Below are the code and all the weights of a small trained network. Each question names an input and a class and asks about switching units off, where a switched-off unit gives its printed mean instead of its output.

import numpy as np


def w(rows, s, z=0):
    codes = np.array(rows[::2]) - 128.0
    scale = np.full(codes.shape[1], s)
    scale[-1] = z or s
    return codes * scale


def norm(h):
    return h / np.sqrt((h * h).mean(-1, keepdims=True) + 1e-5)


def f(y):
    return np.maximum(y, 0)


def log_softmax(a):
    a = a - a.max(-1, keepdims=True)
    return a - np.log(np.exp(a).sum(-1, keepdims=True))


def net(x, mask):
    res = np.array(x, float).reshape(1, 3) / 4 @ E
    u = 0
    for l in range(2):
        y = f(norm(res) @ A[l][:, :-1].T + A[l][:, -1])
        res = res + np.where(mask[u : u + 4], y, B[l][:, -1]) @ B[l][:, :-1]
        u += 4
    return log_softmax(norm(res)[-1] @ U[:, :-1].T + U[:, -1])


A, B = {}, {}
E = w([
[6,199,245],'x0',
[129,131,130],'x1',
[73,18,63],'x2',
],0.0022)
A[0] = w([
[30,4,47,13],'L0N1',
[14,18,78,4],'L0N2',
[78,156,214,198],'L0N3',
[202,117,90,168],'L0N4',
],0.0049,0.004)
B[0] = w([
[146,157,254,199],'L0N1',
[206,167,254,186],'L0N2',
[129,116,79,254],'L0N3',
[98,116,94,221],'L0N4',
],0.0086,0.0035)
A[1] = w([
[183,229,120,2],'L1N1',
[1,146,173,97],'L1N2',
[133,190,73,146],'L1N3',
[72,121,66,199],'L1N4',
],0.0071,0.0037)
B[1] = w([
[241,55,223,162],'L1N1',
[222,32,3,209],'L1N2',
[111,64,193,228],'L1N3',
[38,158,178,252],'L1N4',
],0.0055,0.0036)
U = w([
[104,128,148,254],'0',
[191,117,184,106],'1',
[118,111,32,108],'2',
[62,207,169,92],'3',
[125,249,86,16],'4',
],0.017,0.01)

Each question gives the input, the list of numbers given to net, and the class t.
The units are the neurons (one row each of A and B). Each row of codes is followed by its name. A weight is (code - 128) times the scale printed after its matrix; where a second scale follows, it is the last column's (A, B and U).
mask holds one flag per neuron, layer by layer. A switched-off neuron (its flag False) gives its mean, the last column of its row in B, instead of its output. The means were averaged over made-up inputs and are rounded, as every weight is.
A unit's drop is (log p(t) with every unit on - log p(t) with that unit switched off) / (log p(t) with every unit on - log p(t) with every unit switched off).
The circuit of an input: a set's keep is (log p(t) with only the set's units on - log p(t) with every unit switched off) / (log p(t) with every unit on - log p(t) with every unit switched off). Starting from all 8 units, units are removed one at a time, each time the one whose removal leaves the highest keep (on an exact tie, the one counted first), for as long as the keep stays at least 0.8.
units of the circuit, in order: the units of the circuit, biggest drop first
unit that matters most: the unit with the biggest drop
top k neurons: the k neurons with the biggest drops, biggest first
k most important neurons of layer l: the k neurons of layer l with the biggest drops, biggest first
drop of u: that unit's drop, to one decimal
input [6,4,8], class 1: units of the circuit, in order => L0N2; L1N2
input [4,1,-8], class 1: unit that matters most => L1N1
input [-4,7,-2], class 0: 2 most important neurons of layer 0 => L0N2; L0N3
input [1,3,-2], class 3: units of the circuit, in order => L0N1; L1N2
input [-1,3,-2], class 3: top 2 neurons => L0N1; L0N2
input [-3,1,0], class 3: units of the circuit, in order => L1N4; L1N2; L0N2; L0N4
input [8,-5,-6], class 2: units of the circuit, in order => L1N2; L0N2; L0N1
input [7,4,-5], class 2: units of the circuit, in order => L1N2; L0N2; L0N1
input [-5,-5,7], class 1: units of the circuit, in order => L0N1; L0N2
input [4,-3,-2], class 2: units of the circuit, in order => L1N2; L0N2
input [-2,-2,0], class 3: top 3 neurons => L1N4; L1N2; L0N3
input [-1,-2,-2], class 3: top 3 neurons => L0N1; L0N2; L0N4
input [-4,-5,8], class 1: top 4 neurons => L1N4; L0N1; L0N2; L1N3
input [0,2,8], class 1: unit that matters most => L1N4
input [5,6,7], class 1: top 2 neurons => L0N2; L1N4
input [4,-3,-6], class 1: top 2 neurons => L0N4; L1N1
input [5,1,-5], class 1: top 3 neurons => L0N4; L1N1; L1N2
input [1,-1,3], class 3: 3 most important neurons of layer 1 => L1N2; L1N1; L1N3
input [-4,-2,0], class 2: top 2 neurons => L0N1; L1N1
input [-2,1,7], class 1: unit that matters most => L1N4
input [6,3,-3], class 2: top 2 neurons => L1N2; L0N2
input [1,2,6], class 1: drop of L1N4 => 0.2
